Here is a tiny trained network, its code and every weight. The questions are about switching its units off for an input and a class, where a switched-off unit gives its printed mean instead of its output.

import numpy as np


def w(rows, s, z=0):
    codes = np.array(rows[::2]) - 128.0
    scale = np.full(codes.shape[1], s)
    scale[-1] = z or s
    return codes * scale


def f(y):
    return np.maximum(y, 0)


def log_softmax(a):
    a = a - a.max(-1, keepdims=True)
    return a - np.log(np.exp(a).sum(-1, keepdims=True))


def net(x, mask):
    res = np.array(x, float).reshape(1, 3) / 4 @ E
    y = f(res @ A[0][:, :-1].T + A[0][:, -1])
    res = res + np.where(mask, y, B[0][:, -1]) @ B[0][:, :-1]
    return log_softmax(res[-1] @ U[:, :-1].T + U[:, -1])


A, B = {}, {}
E = w([
[82,118,200,122,201,133,187,105,152],'x0',
[186,209,188,94,46,27,65,44,125],'x1',
[255,215,174,200,210,245,164,114,84],'x2',
],0.011)
A[0] = w([
[151,173,170,99,80,79,123,10,143,194],'neuron 1',
[60,73,118,111,107,140,104,159,165,254],'neuron 2',
[165,162,181,130,121,150,98,101,100,97],'neuron 3',
[129,106,90,146,82,124,130,135,102,206],'neuron 4',
[135,142,104,150,150,166,169,192,106,197],'neuron 5',
[103,79,78,141,151,158,147,152,109,161],'neuron 6',
[168,179,143,247,150,171,137,94,76,152],'neuron 7',
],0.012,0.0056)
B[0] = w([
[101,131,172,41,87,95,38,130,126,254],'neuron 1',
[90,148,84,170,136,55,172,167,211,246],'neuron 2',
[219,172,168,128,101,134,94,26,80,185],'neuron 3',
[78,156,167,137,185,104,138,179,149,173],'neuron 4',
[152,159,71,91,129,246,195,203,133,198],'neuron 5',
[134,70,75,148,195,135,173,108,115,202],'neuron 6',
[251,204,199,112,151,124,218,104,106,235],'neuron 7',
],0.011,0.017)
U = w([
[47,99,55,234,174,114,194,178,247,255],'0',
[139,55,86,186,126,125,109,8,106,16],'1',
[196,121,188,88,108,132,103,2,85,120],'2',
[13,121,173,55,66,93,29,120,243,241],'3',
[204,119,108,126,201,209,199,182,149,85],'4',
],0.0071,0.0023)

Each question gives the input, the list of numbers given to net, and the class t.
The units are the neurons (one row each of A and B). Each row of codes is followed by its name. A weight is (code - 128) times the scale printed after its matrix; where a second scale follows, it is the last column's (A, B and U).
mask holds one flag per neuron, in row order. A switched-off neuron (its flag False) gives its mean, the last column of its row in B, instead of its output. The means were averaged over made-up inputs and are rounded, as every weight is.
A unit's drop is (log p(t) with every unit on - log p(t) with that unit switched off) / (log p(t) with every unit on - log p(t) with every unit switched off).
The circuit of an input: a set's keep is (log p(t) with only the set's units on - log p(t) with every unit switched off) / (log p(t) with every unit on - log p(t) with every unit switched off). Starting from all 7 units, units are removed one at a time, each time the one whose removal leaves the highest keep (on an exact tie, the one counted first), for as long as the keep stays at least 0.8.
circuit, biggest first: the units of the circuit, biggest drop first
top k neurons: the k neurons with the biggest drops, biggest first
drop of u: that unit's drop, to one decimal
input [5,2,7], class 2: circuit, biggest first => (neuron 3)
input [-2,-1,0], class 0: circuit, biggest first => (neuron 7; neuron 1)
input [-1,-2,0], class 0: top 2 neurons => (neuron 7; neuron 3)
input [5,0,-2], class 0: top 2 neurons => (neuron 1; neuron 3)
input [-6,6,0], class 3: top 2 neurons => (neuron 7; neuron 1)
input [7,7,0], class 3: top 3 neurons => (neuron 1; neuron 7; neuron 6)
input [5,7,-1], class 3: top 2 neurons => (neuron 1; neuron 7)
input [-7,0,0], class 0: top 4 neurons => (neuron 1; neuron 7; neuron 3; neuron 4)
input [3,0,-3], class 0: top 2 neurons => (neuron 1; neuron 3)
input [7,-7,-1], class 0: top 2 neurons => (neuron 7; neuron 2)
input [1,-1,-3], class 0: drop of neuron 1 => 0.9
input [3,8,-1], class 3: drop of neuron 1 => 1.5
input [3,2,8], class 2: drop of neuron 3 => 0.5
input [2,-1,-7], class 0: drop of neuron 7 => 0.0
input [6,-6,-1], class 0: circuit, biggest first => (neuron 7)
